data =
135  135  127  137  122  142  136  121  136  131
136  131  138  131  153  118  121  157  125  126
132  128  139  130  153  113  123  155  129  127
131  128  137  130  151  110  124  152  132  125
120  122  131  112  124  133  123  128  108  140
131  135  127  139  118  140  144  112  147  133
130  127  136  130  147  111  124  149  132  124
121  124  132  115  126  133  125  130  111  140
122  125  132  118  125  133  129  126  117  140
120  123  132  114  126  133  124  129  110  140
132  136  128  139  119  140  144  114  146  134
Report the entry in the bottom-right corner.
A: 134
Report the 2nd entry on the main diagonal.
A: 131
The entry just left of the largest entry is 121
Report the 3rd entry on the main diagonal.
A: 139
Report the entry in the top-left corner.
A: 135
Report the second entry, reading row by row.
A: 135
Report the 3rd entry from the end, reading row by row.
A: 114
Report the second entry on the diagonal from the top-right corner.
A: 125
The smallest entry in the first row is 121
The first entry in the row that holds the smallest entry is 120
Report the largest entry in the last row.
A: 146
Report the bottom-left entry.
A: 132
The entry directly below the smallest entry is 147
Report the entry in the top-right corner.
A: 131
Report the fifth entry, reading row by row.
A: 122
The entry directly above the smallest entry is 132
Report the 4th entry from the end, reading row by row.
A: 144
Report the smallest entry.
A: 108
Report the entry just right of 108.
A: 140
The largest entry in the first column -> 136
Report the last entry in the row that holds the largest entry.
A: 126
The entry just left of the smallest entry -> 128

Questions about the row below.
1) Which number is the entry just left of the largest entry?
2) Which number is the entry just left of 145?
[113 155 131 133 126 145 140 129 150]
1) 113
2) 126

Read these off the grid that follows. Rows and columns are numbered from 0.
1) Read off the entry in the top-right corner.
2) Read off the entry just right of the smallest entry.
3) Read off the bottom entry of the column that holds the smallest entry.
4) Read off the entry in row 2 and column 0.
5) Read off the entry in the bottom-left corner.
6) Read off the top entry of the column that holds the largest entry.
7) Read off the top entry of the column that holds the smallest entry.
8) Read off the bottom-right entry.
[[127 125 134 133 124 128 128 116 126 116 125 138]
 [127 125 135 133 124 126 128 114 126 115 125 138]
 [126 132 146 126 128 107 125 114 125 134 133 130]
 [130 132 130 129 135 129 134 135 134 137 133 128]]
1) 138
2) 125
3) 129
4) 126
5) 130
6) 134
7) 128
8) 128

[[126 134 124 131 128 122 125 133 130 120 131 128 132]
 [133 126 127 131 127 128 124 129 130 117 127 134 133]
 [132 120 125 117 125 152 127 135 125 140 131 128 131]
 [133 136 128 122 127 123 128 120 132 131 121 126 129]
 [124 139 125 129 129 131 130 116 129 123 140 130 132]
 [123 128 130 129 127 129 122 130 127 137 134 125 132]
 [131 122 127 133 133 128 124 126 124 118 126 131 125]
 [131 130 128 129 123 116 127 123 130 147 133 128 130]
 [126 135 127 120 130 124 132 118 127 129 130 124 126]
 [128 124 128 131 133 123 133 137 128 120 132 132 129]
 [133 137 129 122 134 139 128 144 130 116 127 125 127]]
Indices start at 0.
The bottom-left entry -> 133
Find the entry at row 0, column 0.
126
Find the entry at row 0, column 1.
134
The entry in row 2 and column 0 is 132
The entry just left of the centre entry is 129
Find the entry at row 2, column 1.
120
The entry in row 2 and column 2 is 125
Find the entry at row 1, column 0.
133
Find the entry directly below the centre entry.
124
The entry in the top-right corner: 132
Find the entry directly above 152.
128
The entry in row 0 and column 2 -> 124
The maximum is 152
The entry directly above the centre entry: 130
Find the entry just right of the largest entry.
127
The entry just left of the largest entry is 125
Find the entry directly below the largest entry.
123
Find the top entry of the column that holds the largest entry.
122
